-0.71	-5.92	-0.95	-0.46	-1.80	-3.83	+1.46	+3.43	-3.15	+5.08
+4.64	-3.05	+1.13	-1.78	-0.08	+2.41	+1.89	-0.41	+0.56	-7.65
+3.78	+1.98	-3.13	+2.01	+3.06	-6.59	+0.11	+2.46	-1.88	+3.08
:
+4.64	-3.05	+1.13	-1.78	-0.08	+2.41	+1.89	-0.41	+0.56	-7.65
-0.71	-5.92	-0.95	-0.46	-1.80	-3.83	+1.46	+3.43	-3.15	+5.08
+3.78	+1.98	-3.13	+2.01	+3.06	-6.59	+0.11	+2.46	-1.88	+3.08

-0.07	+0.01	-1.92	+0.53	-0.02	+2.67	+0.76	+0.38	+6.56	+4.88	-2.67
-0.05	-0.10	+1.06	+0.19	-0.09	-0.91	+0.69	-0.57	-3.47	+4.88	+0.97
+0.18	+0.24	+1.58	-1.10	-0.36	-0.95	-1.61	-1.05	+1.60	+4.88	+2.29
:
+0.18	+0.24	+1.58	-1.10	-0.36	-0.95	-1.61	-1.05	+1.60	+4.88	+2.29
-0.05	-0.10	+1.06	+0.19	-0.09	-0.91	+0.69	-0.57	-3.47	+4.88	+0.97
-0.07	+0.01	-1.92	+0.53	-0.02	+2.67	+0.76	+0.38	+6.56	+4.88	-2.67

-0.07	+0.42	+0.48	-1.78	-1.51	+0.92	+1.30	+2.91	-0.55	-1.28
+0.35	+0.92	+0.66	-2.16	-1.98	+1.12	+3.93	+3.25	-0.65	-1.08
+0.78	-0.92	+1.12	+1.28	+0.34	-0.28	-5.70	+0.19	-1.34	-0.49
+1.03	-0.92	+1.30	+1.28	+0.58	-0.48	-5.70	-0.15	-1.43	-0.39
+0.18	-0.42	+1.57	+1.28	+0.34	-1.08	-3.07	+0.19	-1.43	+0.00
:
+0.18	-0.42	+1.57	+1.28	+0.34	-1.08	-3.07	+0.19	-1.43	+0.00
+1.03	-0.92	+1.30	+1.28	+0.58	-0.48	-5.70	-0.15	-1.43	-0.39
+0.78	-0.92	+1.12	+1.28	+0.34	-0.28	-5.70	+0.19	-1.34	-0.49
+0.35	+0.92	+0.66	-2.16	-1.98	+1.12	+3.93	+3.25	-0.65	-1.08
-0.07	+0.42	+0.48	-1.78	-1.51	+0.92	+1.30	+2.91	-0.55	-1.28

+1.27	-5.40	-6.01	+0.95	+1.83
+3.16	-1.95	+2.13	-6.71	-1.26
:
+3.16	-1.95	+2.13	-6.71	-1.26
+1.27	-5.40	-6.01	+0.95	+1.83

-1.11	-0.70	-0.97	-1.63	+0.25	-0.60	-0.29	-0.25	-0.58	+1.51	-1.92	+0.61	-0.34	+0.28
-3.40	-0.61	+0.47	-0.72	-0.43	-5.79	+1.06	-1.02	-0.16	-0.92	-1.04	-0.74	-0.70	-0.35
+1.38	+1.60	+0.06	-0.63	+0.98	+2.15	-0.57	+1.50	+1.27	-0.67	+0.52	+3.47	-0.72	+3.02
-0.20	+0.20	-0.39	+3.28	+1.26	+1.74	+2.80	+0.49	+1.47	+0.71	-2.50	-0.31	-0.53	-1.16
-2.01	-0.19	+1.20	-1.20	-0.40	+1.29	-0.55	+0.90	-0.94	+1.57	+0.42	-0.09	-2.75	-0.10
-0.95	+0.65	+0.03	-0.39	-1.31	+1.46	-0.65	-0.39	+0.52	+1.18	-0.62	-0.31	-1.17	+1.50
:
-2.01	-0.19	+1.20	-1.20	-0.40	+1.29	-0.55	+0.90	-0.94	+1.57	+0.42	-0.09	-2.75	-0.10
-3.40	-0.61	+0.47	-0.72	-0.43	-5.79	+1.06	-1.02	-0.16	-0.92	-1.04	-0.74	-0.70	-0.35
+1.38	+1.60	+0.06	-0.63	+0.98	+2.15	-0.57	+1.50	+1.27	-0.67	+0.52	+3.47	-0.72	+3.02
-0.95	+0.65	+0.03	-0.39	-1.31	+1.46	-0.65	-0.39	+0.52	+1.18	-0.62	-0.31	-1.17	+1.50
-0.20	+0.20	-0.39	+3.28	+1.26	+1.74	+2.80	+0.49	+1.47	+0.71	-2.50	-0.31	-0.53	-1.16
-1.11	-0.70	-0.97	-1.63	+0.25	-0.60	-0.29	-0.25	-0.58	+1.51	-1.92	+0.61	-0.34	+0.28

+1.58	+2.62	-3.07	-0.32	+3.33	-2.88
-1.38	-2.41	+2.49	+3.76	+1.30	-1.27
+6.59	+0.38	-6.45	+0.77	+2.31	-1.22
+1.12	+2.69	-0.73	+0.53	-2.58	+1.05
-4.79	-1.26	+0.99	+2.65	+1.71	+2.29
-0.39	+1.85	+1.88	+1.43	+3.88	-1.81
:
-1.38	-2.41	+2.49	+3.76	+1.30	-1.27
-0.39	+1.85	+1.88	+1.43	+3.88	-1.81
-4.79	-1.26	+0.99	+2.65	+1.71	+2.29
+1.12	+2.69	-0.73	+0.53	-2.58	+1.05
+1.58	+2.62	-3.07	-0.32	+3.33	-2.88
+6.59	+0.38	-6.45	+0.77	+2.31	-1.22
